[ 141  -56   97  -35 -363  -74   -8  146  -30   79 -154  -79  514  368
   56  408  -37 -144   88   93  475  -88 -135  -54 -172  726  120 -482
 -169 -221 -379 -384 -218 -118 -446  185] : 5
[-166   77 -210  136  440 -196  -93 -237   38    7  435 -131  -31  163
  162  -64  208  350 -102  257  310   19   78  172  622  449  210  674
   28 -280  -24  395  -32  -57  391 -549] : 2
[-196  102    5   67   21 -339   68  247  104  190   48  -87  231   87
  207  224   65  -51  131   -6  667  136 -141  -24  336  272  -51  -86
 -108 -247 -150 -410    0  -91   -4  -65] : 2
[  31   -9   55  -52  -22 -145   -3   29  -10  128  -53 -126  336  415
   35  221  142  236   98  183  531   40  -80   31  258  528   72  -40
  -88 -224 -367   18 -361 -164  -28   -5] : 0
[  12  166    2 -352  125    6  228  -42  259   29   39   54   31 -172
  168 -217  102  228   95 -362 -413  329  165  307  104 -518  -86 -198
 -171  195 -325  545   43  -92  125  289] : 7
[-133  -11  141   46  194  -94   78   81  139  -69  -87   56 -180 -286
 -172 -256  -20  158 -120 -144 -228  249  -46  -52  -57 -353 -207  146
  116  114  212  -90   74   39  151  102] : 6
[-213   37  -22  148  350 -205   25   97  111   47  165   74 -154 -273
  125  -86  -66   17 -104 -138  110  168    2   52  233  -47 -121  174
   20  -42  283 -244  203  -11  129 -149] : 6
[-177  315 -153   19   51   -7  -82   -4  -30  -13  108 -149   53  164
  111  113   53  -80   58  299  492  -93 -169  -36  465  447  123  486
  216 -193 -169  184  -13   54   90 -232] : 3
[  95  161  -84 -201  -94  407   53  154  -46   12 -101  169  215    8
  -56  158    2 -395   80 -222  107  -82  -11    1 -219  432   70 -464
   23   73 -209   21   30 -225 -291  335] : 4
[ 102   -5 -142  -40   32  182 -102 -163  -89  -46  119  -48   73  224
 -136   87  156   46  -87   90  145 -105   37   33  117  564  239   24
    5 -121 -177  341  -92 -108  -95 -114] : 3
[  68   29   56   40  -11    3  -69  -99 -103  -28   38  -61  236  387
 -158  115  195  173   16  346  411 -109 -125  -73  119  661  243  282
  136 -261 -128  198 -303  -21  -38 -185] : 9
[ -22  223  -45 -242   -6  -83   40   45   80  131   83  -90  318  217
  182  177  135  -11  148  -36  363   61   25   67  382  366   76 -103
 -147 -110 -542  109 -123 -157   26  140] : 5
[ -89   29  -98   95  139 -110  -97   20  -41   41  132 -119  -52  116
  188  112  -39   -5  -70  -23  245    9   51   85  378  248    0  124
  -44  -32  -84   15  -29 -106   81 -129] : 0
[-185 -159  134  278   52 -209  -84  237   62 -211  -60  -41 -356 -415
 -341 -191  -53 -109 -244  -32  -77  176 -202 -267 -171 -333 -213  190
  162   16  453 -537  265  293  -89 -112] : 3
[ -96  105    7  -85  181 -132  106  150  140  126   59   53   47 -121
  319   14 -133   11   39 -403   32  243  177  169  297 -180 -139 -312
 -210  130 -118   14   35 -183   81  217] : 9
[  44  110  -20 -199   -1  239   69  -79   79 -165  -15   45 -270 -244
    6 -297   19   19  -10 -231 -616  150  165  121 -143 -564 -108 -107
   71  364  -88  494  165    1  100  231] : 1
[-126  220  -81  -73  185   23   52  138   83   84   75  134  178 -121
  203   68  -66 -228   63 -170  361   39  -23   64  172  283  -30 -116
   11  -75   -4 -110   97 -156  -60   87] : 9
[ 117   10  -35  -22 -141  165 -105 -163 -122 -131   73 -182  -47  169
 -185  -13  106   26  -99  143 -224 -156   58 -110   84  170  174  308
  111   25 -281  444  -40   60  106  -19] : 2
[ 115  -17  119 -127  -86  107   46   99   40  -56 -148   48   39 -155
 -281   15   73 -132  -51 -179 -147   84  -81 -184 -251  -18  -85 -270
   30   85 -113 -249  126  -26 -194  278] : 6
[ -86  108  -77  140 -191  -77 -149 -108 -203   86  184 -223  -50  471
  365  227   36   78  119  349  339 -145   36   98  404  328  164  321
   21  -68 -258  360 -178  -39   94 -272] : 1
[-175   51    1   82   66 -128  -15   53   30  -30   59  -53 -450 -257
  319 -189 -286   54  -63 -189 -495  131  253  162  172 -848 -240  113
  -19  360   99  325  172   38  297  102] : 0
[ -87  -82  111  247 -456 -171  -89  191 -218  172  -76  -51  151  476
  142  412   36 -236  117  135  587 -101 -161  -47 -144  495   50 -265
  -94 -141 -103 -377 -179 -120 -423   28] : 7
[-168  -56  131  217 -151 -390   95  307  102  123 -119   24  202 -108
  225  201 -228 -157   41  -12  393  126 -227  -67 -106   97 -155 -268
  -76 -176  198 -721   60  105 -291    3] : 7
[ -34   50  -66  -62   10  189    1   95   -7  -88  -53  -10 -318 -256
   81 -170 -188 -140 -141 -486 -611  115  259   46   -6 -523 -163 -129
  -54  445  -13  262  130  -44  120  315] : 4
[ 377 -230  114 -207 -231  208  -95 -105  -73 -155 -163 -119  204  235
 -480  128  289   97 -121    7 -118  -29  -46 -189 -231  353  125 -262
  -69  -15 -450   40 -168  -31 -265  208] : 0
[-323  236 -106  171  258 -338  -47  136   20  231  265  -50    3  135
  635  165 -145  -30   99  -21  590   75  104  173  700  189  -51  221
 -107  -90   -9 -101   -2 -156  235 -226] : 9
[  27   86  -43 -231  -75 -121   44 -120   27  129  102 -118   29  258
  339   66  103  292  129 -145 -159  160  276  236  329 -185   42 -131
 -270  140 -455  503 -115 -159  139  170] : 6
[-283  -45  142  182  248 -381  102  256  170  -17  -57  -13 -201 -297
   66 -213 -160  240 -109 -194 -114  373   -5   -8  100 -560 -310  154
  -21  125  287 -301   29  120  232   -1] : 4
[ -30  261 -106 -328  220  186  178  207  199  111  -28  240  288 -217
  163   49   41 -287  135 -345  337  107  -33  129   44  235 -127 -508
  -39   -6 -208 -131  143 -334 -128  316] : 0
[   4   76    0  -79   36  -24   96   54  210 -119  -70  -23   29 -350
   82 -115 -202   58  -87  -75 -257  117  -27   43  -32 -222  -80 -121
   55   65  -25  148  147  145  -39   70] : 3
[  34  -35  162   10  -34  190   77   86    0  -88 -265  157  163  -16
 -477  -95  147  -47  -32   38   85   75 -245 -151 -471  307  -32  -73
  182  -84  133 -282  -91  -19 -240  201] : 7
[ 126   70   32 -238   49  194   31  -36   61 -113  -36   15   81  -68
 -297 -121  216  -26  -75  -75 -148   60  -80  -78  -73   69   25   20
   97   -6 -168   84  107   38  -54  149] : 8
[-116 -121  251  134 -162 -202  123  418   66   45 -294   80  -92 -292
 -261   25 -152 -325   -9 -307   63  213 -216 -215 -399 -352 -321 -455
  -46   71  228 -863  155  114 -312  319] : 7
[-152 -222   72  376 -179 -575  -99  195    8   59    4 -228   46  108
  255  248 -192  156  -93  154  401  122 -106  -86  118  110  -74  -48
 -192 -189  157 -623  -41  185 -178 -236] : 3
[-120  196  -32  -75   30 -256  104   54  192   47   27 -152   -2 -118
  503  -38 -323  159    6 -164 -298  167  210  211  393 -404  -93    5
 -149  168 -275  324  -13   68  227  134] : 5
[-256  248   35   23  264  -48   97  152  195 -106   37  119 -187 -511
 -107 -337   21 -179  -53 -110  -29  154 -223  -47   40 -339 -185  356
  267   -5  304 -165  352  128  117  -65] : 7
[ 143 -136   43  -23 -258 -163  -95  -45 -128  -34  -77 -409 -117  267
  124   97  -36  211  -87  -81 -360   52  217  -31  261 -336  -55  -25
 -235  303 -441  255 -132   39   95  205] : 0
[ -13  -30   76  -45   78 -416  167  157  280  110   46 -130  175 -139
  317   25 -170  293   34 -194   23  337   45  124  174 -286 -174 -333
 -313  -46 -154 -238   17   -1   16   47] : 1
[ -48  242  -36 -149  126  105   55  -69   70  -11  -55  -56  120  180
   29  -52  114  211   49  126   75   71    2   84  248  213   77  154
   98  -25 -273  440 -193  -76  146   47] : 3
[ -32  230  -97   65  -85  339 -128 -160 -190 -182  102   21 -181  121
  -14  -68  101 -135   14  349   -6 -230  -75   12  -13  294  189  458
  399    9   14  480   58   45   11 -219] : 1
[ 343 -588  295  146 -108  -76  -73  -59  -76 -276 -133  -35   17   48
 -588   33  248  408 -273  223 -328   73 -109 -295 -457  164   78 -243
 -103 -115   84 -420  -24  225 -383  -27] : 0
[-500   53   34  349  266 -656   16  243  128  167  242  -73 -258 -135
  564    0 -125  152   84   78  479  298  -50  144  521 -361 -257  292
  -83 -127  335 -420  136  113  230 -388] : 1
[ -31    9   -7  111 -241 -112 -138 -109 -183    2  114 -217 -102  428
  218  146   10  151   12  222  -78  -81  162   84  251  132  171  221
  -53   66 -301  459 -234  -11   54  -64] : 5
[ 189   86  -15 -216   40  195   41 -219  135 -239  -21  -58   11 -191
 -156 -231  -80  194 -163    0 -670    0  107   60 -131 -139  101  113
   80  132 -229  542   31   96   93  117] : 5
[  82   30   32 -182   55   38  -15 -114   72 -115   51 -118  -90  -38
 -253 -143  167  145 -108  -97 -352   91   91  -44  125 -146   48   98
  -35  101 -308  354  -22   19  140  117] : 5
[ -22  -24   98 -117  163  -58   65   31  176 -111    4   -2 -215 -340
 -142 -293   -2   86 -178 -273 -511  252   54  -17  -31 -575 -192   33
  -19  187   52  -32  232  127  148  153] : 8
[ 114 -474  178  398 -273 -221 -201    4 -153 -180  -89  -80  -80   30
 -326  120  -97   84 -262  308  -28 -100 -156 -314 -413  276   56   42
   40 -171  348 -572   48  299 -370 -209] : 6
[ 105 -129  231   -6 -483   45   82  301 -132  167 -391    7  188  444
   58  289 -139 -139   79 -248   -4   86   59 -116 -319   94 -163 -738
 -200  237 -331 -398 -301 -186 -377  638] : 8
[ 103  251  -64 -212   74  293  -55 -216  -26 -196   68  -56  -34   10
 -169 -171  108   -8  -38   84 -239 -114    6  -36  189   62  155  467
  253   68 -246  599   26   46  164  -12] : 9
[  16  204  -61 -193  113  -76  149  -51  177   65   80 -139  167  -67
  376   -6 -152  201   80  -34 -105  116   85  185  333 -121  -30   -1
  -92   31 -336  355   -8  -16  179   31] : 1
[ -87  128 -103   55   84  229  -92  -13  -80 -137   67   10 -315 -215
    0 -160 -165 -161 -174 -148 -403  -69  136   18    6 -178  -20  244
  169  238  112  359  142    1  155    2] : 4
[-258  220   45  -37  -66 -161  134  310  104  203 -199   25  146   50
  361  115 -138  -44  185 -209  339  233    1   76  198  -88 -220 -349
  -85   66 -124 -188 -133 -131    1  313] : 3
[ 157 -199  125  -18  -35  -32  -37  -69    2 -134   -2 -187  -66   36
 -337  -59  151  213 -132  -15 -210  118  -30 -140  -12  -69    7   18
  -87    8 -140  -36  -10  120  -15   10] : 1
[  43  -17   92  -48 -265   59   31  142  -32  -22 -159   84   74   50
 -100   87   78 -168   64 -124  -43   69    7   -3 -359   36   -7 -494
  -64  121 -148 -115   -5 -101 -343  350] : 5
[ -85  148    6 -296  214 -244  248  196  410   32  -75   24  118 -521
  360 -175 -208  142   44 -367 -198  380   56  227  143 -596 -299 -324
 -161  133 -167  -33  178  -16  100  247] : 0
[-389  406   70 -194  364 -204  338  361  404  144  -89  238   43 -461
  317 -284 -103   -6  138 -464   92  449   21  210  217 -528 -369 -223
  -10  160    0 -132  106 -172  266  363] : 5
[-121  181 -119   40  -28 -310    9   90  104  108   94 -109  312  165
  501  246 -164   57  100  193  546   21  -51  128  392  407   85   29
  -57 -275 -162  -53  -72   72  -68 -217] : 3
[ -91   77  100  106 -224  118  -48  198 -103 -148 -166  -16 -240 -201
 -210  -40 -128 -391  -82 -106 -219  -38  -88 -226 -211 -193 -127   -2
  209  233   75 -201  161   92 -111  257] : 5
[  61 -202   44  -24   95 -100  -11  106   62   19   -2   11  111  -16
 -144   99  129    8  -76 -178  246  149  -36  -14  -17  250  -70 -397
 -183  -60  -86 -337   -2 -120 -189  106] : 0
[  88  170 -135  -72 -165  248  -84 -171  -93 -133    0 -115  -98   29
  169  -19 -269  -28 -100  144 -520 -257  156   20  -28  -89  133  333
  164  187 -219  659  -32  109   99  -24] : 4
[ -64  241  -67 -163   10  -72   11  -79   52   62  145  -48  -35   86
  452  -27   31  121  137  -98 -104   97  223  244  359 -257   20   21
  -67  172 -306  615  -50 -118  179   45] : 9
[ 152 -321  248  168 -342   45  -28   65 -171 -124 -250 -128  -95  234
 -387   14  -44  126 -149  -30 -323   69    8 -233 -416  -75  -80 -221
  -46  189   -8 -169 -208   39 -190  299] : 1
[-206  279   23 -144  240 -251  287  354  386   88  -89  214  368 -422
  275   21 -164 -140  148 -145  366  271 -170  105  -65   29 -186 -389
  -33 -183   66 -559  197  -24 -174  171] : 5
[  25   47   82   14 -146 -108  -32  -43 -106   95  -65 -180  232  541
   35  214  110  255   52  225  272  -25   38    9  229  478  166   78
  -72 -110 -431  205 -431 -102   41   33] : 5
[-162  447 -122  -77 -205  -58   99  151   27  119  -76 -100   69   31
  717  142 -430 -242  154 -113  -88  -73  184  162  333 -198  -63  -69
    3  237 -320  291   10  -31  108  260] : 5
[-100  118   14   26   50 -193   -2   66    9   65  130 -156  113  103
  107  125   92   41   50  122  414   59 -109  -36  377  203   14  197
   -3 -178 -183  -66   24   28   71 -153] : 1
[ -98  294 -167 -161   55  161  -52 -160    1 -110  143 -102 -332  -59
  351 -214  -61  105  -24  -95 -572   17  287  229  277 -495   -1  382
   87  369 -239  899   47    4  379    7] : 4
[-167  -86  -76  185   84 -423  -82   67   -7  188  178 -150  154  380
  355  306   47  226   -3   34  652  154   60  131  535  509   81  -80
 -310 -259 -116 -245 -175 -101  -34 -248] : 3
[-155  380 -198  111 -198    0  -85  -13 -161   53  133 -174   98  283
  541  266 -300 -195   77  413  321 -320   18   34  456  427  185  423
  232  -64 -234  503  -42   73   65 -186] : 3
[  13 -182   55   63 -135 -106 -109   10  -46 -144   23  -93 -129   62
  -84   -3  133  163  -94   10 -167  123   30  -22 -120  -80   27   11
  -82   57   -6   27  -34  131 -105  -42] : 4
[ -82   30  118  -46  -76  -61  110  243  135  -37 -138  151 -167 -339
  136 -157 -135 -127   48 -393 -266  241   67   57 -249 -637 -266 -428
  -60  299  132 -161  180  -18 -129  348] : 9
[ 101   57   44 -245  212   87   57 -125  184 -178   92  157   37 -288
 -295 -305  275  187  -19  -56 -170  158  -44   99 -216 -104   62  -28
   87  -53   34  260  127    0  -15  -31] : 9
[ -13  112  -74  -51 -108  -54  -12  -74  -46   50  123 -268  -29  244
  156   72  -22   92   17  -37  -89  -21  135   43  450  -35   76  232
  -64   81 -450  482 -113  -55  246   37] : 2
[-318  254    3   39   77 -272   99  214  118  117  -72  -82   23   56
  392   -3  -85  173  101  -85  273  278    3  137  406 -143 -153   77
  -41   18  -62  -29 -116  -65  173   57] : 3
[  34   55 -132   -4 -169  -52 -141 -185 -235  212  177 -253  152  659
  317  404  -10  106   56  143  329 -190  177  112  576  659  285  183
 -176 -129 -488  439 -337 -186   91 -107] : 6
